Below is a small trained network, with its code and all its weights. Each question gives an input and a class and asks what happens when units are switched off, that is, made to give their printed mean instead of their output.

import numpy as np


def w(rows, s, z=0):
    codes = np.array(rows[::2]) - 128.0
    scale = np.full(codes.shape[1], s)
    scale[-1] = z or s
    return codes * scale


def norm(h):
    return h / np.sqrt((h * h).mean(-1, keepdims=True) + 1e-5)


def f(y):
    return np.maximum(y, 0)


def log_softmax(a):
    a = a - a.max(-1, keepdims=True)
    return a - np.log(np.exp(a).sum(-1, keepdims=True))


def net(x, mask):
    res = np.array(x, float).reshape(1, 3) / 4 @ E
    u = 0
    for l in range(2):
        y = f(norm(res) @ A[l][:, :-1].T + A[l][:, -1])
        res = res + np.where(mask[u : u + 14], y, B[l][:, -1]) @ B[l][:, :-1]
        u += 14
    return log_softmax(norm(res)[-1] @ U[:, :-1].T + U[:, -1])


A, B = {}, {}
E = w([
[97,107,33,10,104],'x0',
[62,192,220,60,191],'x1',
[195,135,208,74,2],'x2',
],0.0079)
A[0] = w([
[99,135,140,54,152,95],'L0N1',
[184,134,42,180,6,115],'L0N2',
[169,135,223,160,67,97],'L0N3',
[157,155,158,97,104,39],'L0N4',
[137,119,129,34,39,73],'L0N5',
[90,151,87,63,87,78],'L0N6',
[118,160,187,114,163,59],'L0N7',
[135,106,175,63,77,51],'L0N8',
[97,164,220,40,148,73],'L0N9',
[127,129,233,214,104,3],'L0N10',
[127,122,115,39,115,79],'L0N11',
[113,110,74,48,104,47],'L0N12',
[92,122,75,131,243,91],'L0N13',
[118,143,157,174,155,105],'L0N14',
],0.014,0.0039)
B[0] = w([
[151,58,146,162,123,185],'L0N1',
[98,21,174,147,126,254],'L0N2',
[92,207,86,145,107,226],'L0N3',
[82,160,152,115,123,158],'L0N4',
[74,202,96,141,94,214],'L0N5',
[198,163,143,129,178,188],'L0N6',
[154,51,129,154,90,184],'L0N7',
[65,175,130,108,105,184],'L0N8',
[105,4,151,159,109,229],'L0N9',
[218,169,142,102,190,217],'L0N10',
[190,148,124,142,177,185],'L0N11',
[216,164,127,105,164,196],'L0N12',
[73,208,147,131,49,251],'L0N13',
[158,144,105,74,151,183],'L0N14',
],0.023,0.0089)
A[1] = w([
[139,137,137,133,161,48],'L1N1',
[129,200,124,122,136,94],'L1N2',
[210,187,124,95,185,88],'L1N3',
[183,132,98,85,164,50],'L1N4',
[78,6,158,122,135,16],'L1N5',
[52,123,137,137,70,65],'L1N6',
[66,173,99,164,99,46],'L1N7',
[77,170,102,130,146,93],'L1N8',
[130,46,163,143,143,131],'L1N9',
[149,110,128,137,117,53],'L1N10',
[124,121,149,158,103,140],'L1N11',
[76,193,117,131,84,15],'L1N12',
[119,70,166,104,121,141],'L1N13',
[157,133,114,105,176,5],'L1N14',
],0.02,0.003)
B[1] = w([
[175,161,73,82,81,150],'L1N1',
[128,49,160,82,124,224],'L1N2',
[157,100,7,181,206,254],'L1N3',
[191,151,65,182,151,174],'L1N4',
[156,3,197,6,154,248],'L1N5',
[205,184,71,185,192,246],'L1N6',
[87,226,165,129,76,225],'L1N7',
[116,163,174,100,83,179],'L1N8',
[92,91,175,62,129,231],'L1N9',
[95,151,120,104,125,148],'L1N10',
[80,151,64,90,127,191],'L1N11',
[69,164,192,195,61,241],'L1N12',
[123,61,153,89,104,198],'L1N13',
[156,153,57,158,123,157],'L1N14',
],0.023,0.011)
U = w([
[84,217,178,166,75,234],'0',
[135,10,186,37,146,111],'1',
[208,121,33,168,200,2],'2',
],0.014,0.00073)

Each question gives the input, the list of numbers given to net, and the class t.
The units are the neurons (one row each of A and B). Each row of codes is followed by its name. A weight is (code - 128) times the scale printed after its matrix; where a second scale follows, it is the last column's (A, B and U).
mask holds one flag per neuron, layer by layer. A switched-off neuron (its flag False) gives its mean, the last column of its row in B, instead of its output. The means were averaged over made-up inputs and are rounded, as every weight is.
A unit's drop is (log p(t) with every unit on - log p(t) with that unit switched off) / (log p(t) with every unit on - log p(t) with every unit switched off).
top k neurons: the k neurons with the biggest drops, biggest first
top k neurons in layer l: the k neurons of layer l with the biggest drops, biggest first
drop when u is switched off: that unit's drop, to one decimal
input [-8,5,-7], class 2: top 2 neurons in layer 0	(L0N10, L0N14)
input [3,-2,-1], class 2: top neuron	(L0N12)
input [-4,7,7], class 0: top 4 neurons in layer 0	(L0N3, L0N2, L0N8, L0N4)
input [-7,3,-6], class 2: top 2 neurons in layer 0	(L0N10, L0N14)
input [-5,-8,-7], class 1: top 4 neurons in layer 0	(L0N3, L0N5, L0N2, L0N8)
input [1,-2,-2], class 0: top 3 neurons	(L0N13, L0N9, L0N1)
input [4,3,1], class 2: top 4 neurons in layer 0	(L0N12, L0N6, L0N11, L0N2)
input [6,5,-4], class 2: top 4 neurons	(L0N12, L0N6, L0N2, L0N11)
input [-5,4,5], class 0: top 3 neurons in layer 0	(L0N3, L0N12, L0N8)
input [-6,5,0], class 2: top 2 neurons	(L0N10, L0N2)
input [7,-7,-8], class 0: top 2 neurons	(L0N13, L0N9)
input [4,0,-8], class 0: drop when L1N14 is switched off	0.0
input [7,-3,-5], class 2: drop when L0N12 is switched off	2.7
input [-5,2,7], class 0: top neuron	(L0N3)
input [-7,3,-5], class 2: drop when L0N10 is switched off	1.7
